Rows and roughly how far along a hidden order each lies, from 0 to 30:
In the rows, zero is written as 128.
[147 122 126 107 145 121 124 120 121  61 120 125 121 126 111 154 132 109
 132 120 118 133 125 129 136 131 123 145 178 118 133 114 130 104 129 132
 118 156 121 148 153 119  35 115 121 122 152 137 120 139 126 121 247 139
 135 136 147 114 136  88 142 156 111 102 127  91 193 119 117 119  94 139
 134 123 174 118 174 109  74 148 131 111 159 101 134] : 30
[144 131 131 110 143 119 111 144 120  54 127 131 124 125 117 161 135 118
 133 126 131 127 125 115 123 137 128 151 152 124 123 108 132 102 130 121
 113 163 119 148 155 103  51 124 117 128 145 134 124 135 125 117 253 128
 120 134 140 112 124 102 138 157 110 108 112 103 151 110 117 115 102 135
 132 118 131 128 166 101  72 127 122 122 160  88 149] : 14
[129 126 129 114 150 117 128 113 136 126 119 126 119 135 129 149 129 109
 130 123 123 130 127 119 157 124 127 137 147 127 135 116 128 126 129 129
 135 131 130 137 133 127  92 120 136 121 122 129 133 136 119 126 165 146
 130 117 124 126 138 123 138 156 105 116 139 106 164 127 125 128  98 134
 135 118 140 130  90 121 116 145 135 126 142 102 116] : 0
[138 129 126  95 138 122 127 145 118   1 126 130 122 123 115 181 137 120
 130 122 143 128 128 114 130 131 125 153 167 121 120 113 132 112 131 110
 115 196 130 151 163 102   2 120 118 127 148 135 116 138 128 115 219 132
 124 134 130 111 122  87 136 157 121 118 125  90 181 121 117 115  90 132
 132 123 151 128 174 106  92 115 141 120 145  92 152] : 14
[129 123 129 111 153 119 131 105 138 109 123 128 121 138 127 150 131 108
 129 123 131 131 128 124 153 121 126 135 140 132 138 118 125 130 131 122
 132 129 137 118 137 127  95 119 136 123 115 129 139 135 121 128 183 149
 130 120 124 130 134 126 138 153 106 105 143 109 178 133 124 130 102 131
 134 121 136 131  85 122 121 142 143 128 135 115 116] : 1
[135 128 125 107 138 123 118 139 122  61 127 128 125 130 115 159 139 113
 131 126 138 130 130 114 123 126 128 149 146 121 122 119 129 111 131 120
 119 182 124 145 148 115  34 125 122 125 144 134 116 141 126 118 170 137
 118 131 137 113 128 105 135 148 119 126 123  98 152 121 118 112  93 137
 131 123 153 127 165 106 102 123 133 118 153  98 146] : 9
[145 124 130 113 147 120 125 124 121  41 124 129 119 126 113 170 131 106
 131 121 124 130 124 122 137 132 122 149 175 121 133 110 129 109 130 127
 113 139 127 144 153 120 110 116 121 126 145 136 127 140 127 122 251 141
 129 134 143 115 137  85 142 157 112 106 134  99 198 122 118 118  99 133
 133 120 175 121 161 110  87 135 137 117 151 109 133] : 28
[142 121 128 106 147 120 130 122 129  72 117 128 122 130 121 142 131 110
 130 121 133 131 124 131 135 132 123 142 155 127 140 121 131 124 129 121
 126 153 128 144 155 115  15 118 127 126 143 136 124 130 122 126 220 142
 139 128 135 120 127 105 138 164 103 108 134 112 166 119 120 132 104 135
 135 123 152 122 146 115  93 156 133 116 146 107 122] : 14
[143 122 128 116 148 130 121 124 119  49 124 128 118 131 109 159 133 111
 132 121 119 130 125 122 135 130 123 152 167 119 132 116 128 107 129 131
 117 147 121 149 153 119  83 118 119 123 152 138 121 139 125 122 255 136
 136 135 149 114 134  95 148 158 112  94 127  96 193 119 125 117  89 138
 135 120 174 118 174 120  78 147 133 112 151  99 136] : 30
[141 126 132 100 143 125 125 143 117   6 127 132 125 124 112 160 137 126
 132 123 137 126 124 118 134 138 120 152 150 125 125 120 130 116 133 114
 111 151 128 148 158 105  38 122 116 130 156 138 117 135 128 119 255 126
 134 138 147 107 126  78 141 156 120  99 120  97 175 117 117 122  97 132
 131 124 165 121 191 104 101 123 133 122 143 100 148] : 22
[141 131 129  97 139 122 123 145 122  48 130 134 122 124 117 157 140 125
 131 123 138 126 128 116 135 132 126 154 163 123 122 106 131 107 131 112
 113 178 128 143 158  97  34 120 116 129 142 134 127 138 128 113 227 130
 121 132 135 107 124  93 139 162 120 103 121  86 198 123 117 115  92 128
 133 120 139 129 161 105  92 109 132 120 148  86 151] : 13
[147 125 133 106 143 127 121 143 115  21 128 134 120 126 112 158 135 128
 131 125 135 126 124 114 126 140 121 153 166 118 119 122 130 116 131 114
 108 140 125 148 155 106  50 123 116 130 152 137 117 135 129 118 255 118
 134 141 150 107 126  88 139 151 111  97 116 105 155 113 117 121  88 133
 129 120 148 120 207 110  72 127 130 119 143  96 151] : 23
[141 122 130 105 151 119 127 121 121  57 125 128 119 129 110 162 132 110
 131 123 126 131 125 117 139 131 121 151 173 121 133 111 127 110 131 125
 114 140 130 145 155 123 122 115 121 124 142 136 128 142 128 120 252 144
 129 132 144 117 138  83 146 150 110  95 127  91 219 121 117 117  96 132
 132 122 179 120 168 109  86 127 141 118 144 105 136] : 30
